Here is a tiny trained network, its code and every weight. The questions are about switching its units off for an input and a class, where a switched-off unit gives its printed mean instead of its output.

import numpy as np


def w(rows, s, z=0):
    codes = np.array(rows[::2]) - 128.0
    scale = np.full(codes.shape[1], s)
    scale[-1] = z or s
    return codes * scale


def norm(h):
    return h / np.sqrt((h * h).mean(-1, keepdims=True) + 1e-5)


def f(y):
    return y / 2 * (1 + np.tanh(0.7978845608 * (y + 0.044715 * y**3)))


def log_softmax(a):
    a = a - a.max(-1, keepdims=True)
    return a - np.log(np.exp(a).sum(-1, keepdims=True))


def net(x, mask):
    res = np.array(x, float).reshape(1, 4) / 4 @ E
    u = 0
    for l in range(2):
        y = f(norm(res) @ A[l][:, :-1].T + A[l][:, -1])
        res = res + np.where(mask[u : u + 12], y, B[l][:, -1]) @ B[l][:, :-1]
        u += 12
    return log_softmax(norm(res)[-1] @ U[:, :-1].T + U[:, -1])


A, B = {}, {}
E = w([
[99,118,145,128,107,129,115,127,129,137,140],'x0',
[149,106,222,49,178,170,109,44,201,64,122],'x1',
[77,3,161,228,220,207,144,132,85,162,49],'x2',
[235,61,164,225,80,2,81,108,154,193,108],'x3',
],0.0065)
A[0] = w([
[160,167,108,114,85,186,94,128,234,74,160,80],'L0N1',
[190,98,158,214,104,72,71,75,170,177,75,3],'L0N2',
[81,155,154,131,121,103,99,96,118,139,113,106],'L0N3',
[154,151,254,92,189,84,127,52,175,102,122,125],'L0N4',
[95,105,107,135,149,121,93,109,56,119,100,54],'L0N5',
[128,227,131,82,109,104,141,117,176,140,167,128],'L0N6',
[153,89,190,89,146,151,85,107,183,35,105,207],'L0N7',
[167,123,98,154,79,101,79,185,105,137,129,148],'L0N8',
[219,140,130,125,77,36,43,86,154,167,152,91],'L0N9',
[87,136,30,186,104,133,159,227,94,147,135,65],'L0N10',
[182,171,110,129,157,148,175,92,124,113,86,167],'L0N11',
[105,198,89,77,119,98,89,137,136,123,190,139],'L0N12',
],0.0085,0.0046)
B[0] = w([
[126,159,155,64,95,180,65,112,138,118,155,181],'L0N1',
[181,31,123,26,114,144,197,199,160,143,171,236],'L0N2',
[136,178,77,82,147,118,140,181,138,118,151,124],'L0N3',
[176,148,149,112,101,153,53,215,226,124,139,226],'L0N4',
[132,143,82,71,105,164,64,160,135,126,84,140],'L0N5',
[185,64,123,80,170,134,192,167,163,169,214,215],'L0N6',
[67,139,134,137,237,110,159,70,182,133,135,235],'L0N7',
[120,118,152,111,102,148,160,2,27,146,181,200],'L0N8',
[48,240,95,251,109,100,81,88,112,53,110,254],'L0N9',
[185,130,112,111,114,124,28,205,193,60,106,228],'L0N10',
[37,107,139,125,64,133,110,139,123,173,167,154],'L0N11',
[180,30,132,113,100,41,196,133,74,171,96,215],'L0N12',
],0.0076,0.0081)
A[1] = w([
[71,163,82,153,165,212,100,186,105,103,68,77],'L1N1',
[177,82,176,93,172,155,159,191,188,147,170,143],'L1N2',
[162,225,125,187,119,109,96,112,119,111,114,111],'L1N3',
[122,174,143,156,179,177,68,41,174,62,128,148],'L1N4',
[203,45,161,157,115,104,114,106,165,145,81,101],'L1N5',
[112,111,205,124,213,121,206,78,196,159,161,132],'L1N6',
[217,119,93,107,112,108,121,150,155,85,144,65],'L1N7',
[141,101,59,126,90,60,167,185,26,122,116,154],'L1N8',
[191,92,192,114,104,55,185,169,155,147,172,53],'L1N9',
[123,79,94,97,81,160,191,165,37,158,95,5],'L1N10',
[161,84,134,117,85,158,207,166,1,188,131,48],'L1N11',
[148,184,111,31,138,118,137,140,142,129,205,114],'L1N12',
],0.0099,0.0035)
B[1] = w([
[143,192,190,159,125,84,92,100,165,101,124,190],'L1N1',
[196,127,94,143,113,166,148,88,83,117,172,244],'L1N2',
[139,202,147,148,138,156,120,107,139,95,150,158],'L1N3',
[79,147,107,167,93,38,105,165,86,190,59,187],'L1N4',
[144,118,84,5,111,174,128,176,167,144,168,172],'L1N5',
[131,112,148,109,142,151,194,109,66,79,143,220],'L1N6',
[57,90,138,131,126,135,126,145,136,152,64,191],'L1N7',
[112,111,122,104,138,134,180,87,115,198,148,228],'L1N8',
[125,163,155,150,174,154,75,133,97,97,92,210],'L1N9',
[66,95,64,153,52,48,83,185,162,147,87,166],'L1N10',
[61,144,133,162,128,90,73,177,211,146,71,183],'L1N11',
[151,83,111,144,114,160,109,164,156,132,107,204],'L1N12',
],0.012,0.011)
U = w([
[39,32,46,72,38,93,107,227,186,253,72,141],'0',
[102,245,203,192,72,62,1,181,218,54,63,150],'1',
[206,66,131,41,183,229,201,153,134,59,204,246],'2',
[26,196,236,165,230,102,224,49,45,68,54,1],'3',
[106,211,88,192,20,69,191,21,56,197,225,70],'4',
],0.013,0.0052)

Each question gives the input, the list of numbers given to net, and the class t.
The units are the neurons (one row each of A and B). Each row of codes is followed by its name. A weight is (code - 128) times the scale printed after its matrix; where a second scale follows, it is the last column's (A, B and U).
mask holds one flag per neuron, layer by layer. A switched-off neuron (its flag False) gives its mean, the last column of its row in B, instead of its output. The means were averaged over made-up inputs and are rounded, as every weight is.
A unit's drop is (log p(t) with every unit on - log p(t) with that unit switched off) / (log p(t) with every unit on - log p(t) with every unit switched off).
The circuit of an input: a set's keep is (log p(t) with only the set's units on - log p(t) with every unit switched off) / (log p(t) with every unit on - log p(t) with every unit switched off). Starting from the 12 units with the biggest drops (on a tie, the unit counted first), units are removed one at a time, each time the one whose removal leaves the highest keep (on an exact tie, the one counted first), for as long as the keep stays at least 0.8.
circuit, biggest first: the units of the circuit, biggest drop first
k most important neurons: the k neurons with the biggest drops, biggest first
top k neurons in layer l: the k neurons of layer l with the biggest drops, biggest first
drop of u: that unit's drop, to one decimal
input [2,1,6,-6], class 3: 4 most important neurons	L0N10, L0N9, L0N4, L1N11
input [3,0,6,-8], class 1: circuit, biggest first	L1N1
input [-7,4,4,-1], class 3: top 2 neurons in layer 0	L0N2, L0N7
input [5,5,-8,-1], class 2: top 2 neurons in layer 0	L0N6, L0N12
input [-7,3,1,-7], class 3: top 2 neurons in layer 0	L0N2, L0N6
input [6,-5,-8,1], class 4: 2 most important neurons	L0N9, L0N2
input [2,-1,-1,-8], class 0: 2 most important neurons	L0N7, L0N12
input [5,0,-5,-7], class 0: 3 most important neurons	L0N12, L0N7, L1N11
input [4,0,-2,5], class 4: top 2 neurons in layer 0	L0N9, L0N8
input [6,2,3,-7], class 3: 2 most important neurons	L0N10, L0N9
input [4,2,4,-1], class 3: 2 most important neurons	L0N2, L0N9
input [0,1,7,4], class 2: 2 most important neurons	L0N12, L1N2
input [8,7,6,-1], class 3: 2 most important neurons	L0N2, L1N4
input [-6,-7,8,-6], class 1: circuit, biggest first	L1N1
input [2,5,2,-3], class 3: top 3 neurons in layer 0	L0N7, L0N2, L0N9
input [3,-4,4,-1], class 1: top 2 neurons in layer 0	L0N12, L0N2
input [0,-7,3,-2], class 1: drop of L0N12	0.1
input [-8,1,2,4], class 2: drop of L0N2	2.9
input [-2,4,4,8], class 2: drop of L0N2	3.1
input [6,-1,7,-8], class 1: most important neuron	L1N1
input [1,-5,-4,1], class 4: top 2 neurons in layer 0	L0N9, L0N2
input [-8,-1,-7,-3], class 0: top 2 neurons in layer 0	L0N12, L0N7
